Below is a small trained network, with its code and all its weights. Each question gives an input and a class and asks what happens when units are switched off, that is, made to give their printed mean instead of their output.

import numpy as np


def w(rows, s, z=0):
    codes = np.array(rows[::2]) - 128.0
    scale = np.full(codes.shape[1], s)
    scale[-1] = z or s
    return codes * scale


def norm(h):
    return h / np.sqrt((h * h).mean(-1, keepdims=True) + 1e-5)


def f(y):
    return y / 2 * (1 + np.tanh(0.7978845608 * (y + 0.044715 * y**3)))


def log_softmax(a):
    a = a - a.max(-1, keepdims=True)
    return a - np.log(np.exp(a).sum(-1, keepdims=True))


def net(x, mask):
    res = np.array(x, float).reshape(1, 5) / 4 @ E
    u = 0
    for l in range(4):
        y = f(norm(res) @ A[l][:, :-1].T + A[l][:, -1])
        res = res + np.where(mask[u : u + 3], y, B[l][:, -1]) @ B[l][:, :-1]
        u += 3
    return log_softmax(norm(res)[-1] @ U[:, :-1].T + U[:, -1])


A, B = {}, {}
E = w([
[101,143,126,106,89,66,161,194,141],'x0',
[91,66,146,23,159,114,159,142,223],'x1',
[153,172,117,137,29,118,58,140,184],'x2',
[127,58,141,116,134,101,168,172,164],'x3',
[134,67,92,111,157,143,80,254,62],'x4',
],0.0081)
A[0] = w([
[176,128,184,190,131,142,162,250,6,189],'0.n1',
[163,188,149,205,39,153,37,121,125,13],'0.n2',
[255,234,110,123,131,149,86,120,125,2],'0.n3',
],0.0061,0.0042)
B[0] = w([
[85,91,43,99,117,141,123,242,69,255],'0.n1',
[89,85,87,212,43,13,129,28,130,207],'0.n2',
[99,158,2,114,93,97,55,50,187,159],'0.n3',
],0.0096,0.0054)
A[1] = w([
[132,183,124,170,50,155,75,102,160,43],'1.n1',
[118,254,96,143,191,145,67,95,83,254],'1.n2',
[179,119,182,190,173,91,149,112,118,26],'1.n3',
],0.01,0.0024)
B[1] = w([
[242,97,207,108,46,101,116,72,58,253],'1.n1',
[51,81,122,125,81,97,94,179,99,235],'1.n2',
[108,214,249,47,79,70,93,157,125,131],'1.n3',
],0.011,0.0049)
A[2] = w([
[254,150,187,96,106,156,49,52,126,206],'2.n1',
[40,211,68,201,25,117,129,46,98,146],'2.n2',
[68,234,171,100,143,130,73,180,202,5],'2.n3',
],0.0055,0.0027)
B[2] = w([
[169,174,132,139,185,196,93,223,101,231],'2.n1',
[219,24,113,171,130,134,180,172,70,252],'2.n2',
[92,133,152,154,200,157,255,73,252,117],'2.n3',
],0.0094,0.0044)
A[3] = w([
[125,115,97,82,156,81,101,118,254,65],'3.n1',
[114,123,165,208,71,125,219,225,87,222],'3.n2',
[89,127,116,158,228,134,161,121,105,254],'3.n3',
],0.0073,0.0034)
B[3] = w([
[137,146,3,121,24,194,151,122,164,155],'3.n1',
[38,153,163,112,170,168,83,175,160,253],'3.n2',
[111,173,124,201,189,81,68,167,128,185],'3.n3',
],0.014,0.0067)
U = w([
[214,186,217,104,62,149,109,126,120,44],'0',
[210,50,128,255,26,65,116,36,36,111],'1',
[131,160,73,115,83,161,238,66,237,62],'2',
[67,184,217,173,239,66,123,71,159,110],'3',
[34,90,61,149,133,152,73,242,108,255],'4',
],0.011,0.0027)

Each question gives the input, the list of numbers given to net, and the class t.
The units are the neurons (one row each of A and B). Each row of codes is followed by its name. A weight is (code - 128) times the scale printed after its matrix; where a second scale follows, it is the last column's (A, B and U).
mask holds one flag per neuron, layer by layer. A switched-off neuron (its flag False) gives its mean, the last column of its row in B, instead of its output. The means were averaged over made-up inputs and are rounded, as every weight is.
A unit's drop is (log p(t) with every unit on - log p(t) with that unit switched off) / (log p(t) with every unit on - log p(t) with every unit switched off).
The circuit of an input: a set's keep is (log p(t) with only the set's units on - log p(t) with every unit switched off) / (log p(t) with every unit on - log p(t) with every unit switched off). Starting from all 12 units, units are removed one at a time, each time the one whose removal leaves the highest keep (on an exact tie, the one counted first), for as long as the keep stays at least 0.8.
units of the circuit, in order: the units of the circuit, biggest drop first
most important unit: the unit with the biggest drop
k most important neurons: the k neurons with the biggest drops, biggest first
k most important neurons of layer l: the k neurons of layer l with the biggest drops, biggest first
input [1,5,8,0,-5], class 0: units of the circuit, in order -> 2.n1, 1.n1
input [-5,0,-2,7,1], class 3: 2 most important neurons of layer 1 -> 1.n2, 1.n1
input [7,3,-5,3,-3], class 2: units of the circuit, in order -> 0.n1, 2.n2, 3.n1, 1.n2
input [5,5,5,-4,-2], class 0: units of the circuit, in order -> 0.n1, 1.n1
input [-2,-8,-4,5,-6], class 4: units of the circuit, in order -> 3.n2
input [6,-5,-6,-3,-7], class 4: 3 most important neurons -> 1.n2, 2.n2, 3.n2
input [-7,0,-1,-2,-6], class 0: 3 most important neurons -> 0.n1, 2.n1, 1.n3
input [-8,5,1,-4,-4], class 0: units of the circuit, in order -> 3.n2, 2.n1, 0.n2
input [8,2,1,-7,-6], class 0: units of the circuit, in order -> 1.n1, 0.n2
input [6,0,6,1,-3], class 0: 2 most important neurons -> 2.n1, 1.n1
input [7,7,-2,-1,1], class 2: units of the circuit, in order -> 0.n1, 3.n1, 2.n2, 1.n2
input [4,4,5,0,-3], class 0: units of the circuit, in order -> 0.n1, 1.n1
input [3,-4,-1,4,-5], class 3: 2 most important neurons -> 0.n3, 0.n1
input [2,-4,0,6,-8], class 0: most important unit -> 0.n1
input [-3,3,-3,0,-2], class 3: 2 most important neurons -> 0.n3, 1.n1
input [5,8,8,-7,-6], class 0: 3 most important neurons -> 1.n1, 2.n1, 0.n2
input [-6,8,3,-4,-1], class 2: 2 most important neurons -> 1.n1, 3.n1
input [-2,-7,-8,-6,-5], class 4: 2 most important neurons -> 1.n2, 3.n2
input [4,3,6,3,1], class 2: 2 most important neurons -> 1.n1, 0.n2
input [-5,-5,6,3,4], class 1: units of the circuit, in order -> 0.n2
